Here is a tiny trained network, its code and every weight. The questions are about switching its units off for an input and a target symbol, where a switched-off unit gives its printed mean instead of its output.

import numpy as np


def w(rows, s, z=0):
    codes = np.array(rows[::2]) - 128.0
    scale = np.full(codes.shape[1], s)
    scale[-1] = z or s
    return codes * scale


def norm(h):
    return h / np.sqrt((h * h).mean(-1, keepdims=True) + 1e-5)


def f(y):
    return np.maximum(y, 0)


def softmax(a):
    e = np.exp(a - a.max(-1, keepdims=True))
    return e / e.sum(-1, keepdims=True)


def log_softmax(a):
    a = a - a.max(-1, keepdims=True)
    return a - np.log(np.exp(a).sum(-1, keepdims=True))


def net(x, mask):
    ids = ['ΦΨΩβγδεζηλξσ'.index(c) for c in x.split()]
    T = len(ids)
    res = E[ids] + P[:T]
    r = norm(res)
    for j in range(2):
        rows = slice(2 * j, 2 * j + 2)
        q, k, v = (r @ M[0][rows].T for M in (Q, K, V))
        z = softmax(np.where(np.tri(T) > 0, q @ k.T / 2**0.5, -1e9)) @ v
        o = O[0][rows]
        res = res + np.where(mask[j], z, o[:, -1]) @ o[:, :-1]
    y = f(norm(res) @ A[0][:, :-1].T + A[0][:, -1])
    res = res + np.where(mask[2:14], y, B[0][:, -1]) @ B[0][:, :-1]
    return log_softmax(norm(res)[-1] @ U[:, :-1].T + U[:, -1])


Q, K, V, O, A, B = {}, {}, {}, {}, {}, {}
E = w([
[40,4,109,172,99],'Φ',
[161,70,178,88,161],'Ψ',
[167,99,184,81,125],'Ω',
[95,138,132,107,58],'β',
[195,84,192,67,123],'γ',
[84,124,178,115,83],'δ',
[32,181,148,86,146],'ε',
[91,137,144,147,56],'ζ',
[86,141,120,138,52],'η',
[119,114,122,39,122],'λ',
[185,120,157,119,115],'ξ',
[129,145,83,92,64],'σ',
],0.017)
P = w([
[113,9,164,159,65],'0',
[118,31,169,144,45],'1',
[117,49,159,142,52],'2',
[128,75,179,133,55],'3',
[142,94,179,132,63],'4',
[149,116,180,124,67],'5',
[164,133,185,126,76],'6',
[167,154,182,127,88],'7',
[178,173,177,121,98],'8',
[179,189,172,127,104],'9',
[190,213,172,135,112],'10',
[209,221,197,141,127],'11',
[188,253,179,131,112],'12',
],0.0056)
Q[0] = w([
[157,139,58,174,226],'head 0',
[146,180,144,109,78],'head 0',
[74,113,111,153,147],'head 1',
[164,102,232,68,4],'head 1',
],0.021)
K[0] = w([
[80,33,137,128,104],'head 0',
[87,190,121,155,172],'head 0',
[177,104,125,93,97],'head 1',
[131,252,114,124,196],'head 1',
],0.018)
V[0] = w([
[5,143,181,94,202],'head 0',
[219,73,152,162,143],'head 0',
[210,124,49,206,80],'head 1',
[178,115,6,54,143],'head 1',
],0.015)
O[0] = w([
[75,68,233,112,136,85],'head 0',
[147,205,115,127,183,89],'head 0',
[77,67,55,38,138,1],'head 1',
[184,10,128,160,188,103],'head 1',
],0.011,0.0083)
A[0] = w([
[144,84,224,93,63,36],'neuron 0',
[98,144,71,174,93,124],'neuron 1',
[170,163,139,97,206,93],'neuron 2',
[181,117,162,116,161,129],'neuron 3',
[186,82,135,63,152,251],'neuron 4',
[134,65,34,156,138,54],'neuron 5',
[200,137,85,122,61,221],'neuron 6',
[110,144,136,24,81,132],'neuron 7',
[176,100,4,148,148,181],'neuron 8',
[159,89,143,220,104,136],'neuron 9',
[152,100,106,114,121,76],'neuron 10',
[66,171,189,157,202,216],'neuron 11',
],0.013,0.0026)
B[0] = w([
[207,141,73,95,248,201],'neuron 0',
[172,113,110,114,203,165],'neuron 1',
[49,86,91,60,164,177],'neuron 2',
[115,158,121,54,177,174],'neuron 3',
[78,112,166,184,82,200],'neuron 4',
[148,17,126,151,39,202],'neuron 5',
[141,72,207,122,165,242],'neuron 6',
[29,163,59,156,119,164],'neuron 7',
[216,177,103,112,28,254],'neuron 8',
[82,123,30,177,141,191],'neuron 9',
[163,101,147,109,103,159],'neuron 10',
[145,62,145,203,44,191],'neuron 11',
],0.016,0.0096)
U = w([
[51,170,92,119,73,126],'Φ',
[99,85,96,118,108,2],'Ψ',
[21,133,62,118,70,223],'Ω',
[136,108,157,147,118,43],'β',
[46,33,192,145,101,180],'γ',
[191,143,197,115,127,26],'δ',
[144,129,140,23,159,154],'ε',
[163,64,65,179,241,152],'ζ',
[203,36,100,122,2,184],'η',
[134,219,164,191,64,164],'λ',
[84,118,84,105,123,100],'ξ',
[220,215,53,62,121,131],'σ',
],0.0091,0.0037)

Each question gives the input, a string of symbols that net reads in full, and the target symbol t.
The units are the heads (2 rows each of Q, K, V and O) and the neurons (one row each of A and B). Each row of codes is followed by its name. A weight is (code - 128) times the scale printed after its matrix; where a second scale follows, it is the last column's (O, A, B and U).
mask holds one flag per unit, heads first, then neurons. A switched-off unit (its flag False) gives its mean, the last column of its rows in O or B, instead of its output. The means were averaged over made-up inputs and are rounded, as every weight is.
A unit's drop is (log p(t) with every unit on - log p(t) with that unit switched off) / (log p(t) with every unit on - log p(t) with every unit switched off).
The circuit of an input: a set's keep is (log p(t) with only the set's units on - log p(t) with every unit switched off) / (log p(t) with every unit on - log p(t) with every unit switched off). Starting from the 12 units with the biggest drops (on a tie, the unit counted first), units are removed one at a time, each time the one whose removal leaves the highest keep (on an exact tie, the one counted first), for as long as the keep stays at least 0.8.
units of the circuit, in order: the units of the circuit, biggest drop first
most important unit: the unit with the biggest drop
top k neurons: the k neurons with the biggest drops, biggest first
heads that matter: for each layer, one digit per head in row order, 1 if its drop is at least 0.15 and else 0, layers parted by /
drop when u is switched off: that unit's drop, to one decimal
input Ψ σ Ψ γ ε ξ λ Ψ σ Ψ λ λ η, target λ: most important unit	head 1
input ε Ψ δ σ σ σ, target λ: top 3 neurons	[neuron 6; neuron 5; neuron 0]
input Ψ σ Ψ Ψ η Ω, target Ω: units of the circuit, in order	[head 1; neuron 7]
input Ψ δ σ Ψ η λ Ψ σ δ λ Ω, target ζ: units of the circuit, in order	[head 1; neuron 9; neuron 8]
input Ψ γ γ λ Ψ β, target ζ: heads that matter	00
input γ δ Ψ Ω σ η η γ γ ζ λ Ψ γ, target ζ: heads that matter	01
input ξ ζ σ λ η λ Φ Ψ Ψ λ γ η, target ζ: units of the circuit, in order	[neuron 8; neuron 1; neuron 5]
input λ λ β Ψ Ψ ξ β δ, target σ: heads that matter	10
input γ Ψ Ψ, target ε: top 2 neurons	[neuron 2; neuron 5]
input β γ Ψ Ψ σ σ λ Φ β Φ η, target Ω: top 3 neurons	[neuron 7; neuron 8; neuron 0]
input σ γ σ σ δ σ Ψ λ Ψ, target ζ: drop when neuron 9 is switched off	0.2
input ξ η Ω Ψ γ γ, target ε: drop when head 0 is switched off	0.3
input Ψ β η δ Ψ ε Ψ η ξ σ λ, target λ: drop when neuron 0 is switched off	0.0
input ζ Φ ξ Ψ λ, target σ: drop when neuron 3 is switched off	0.1
input η σ ξ Ψ η, target σ: most important unit	head 0
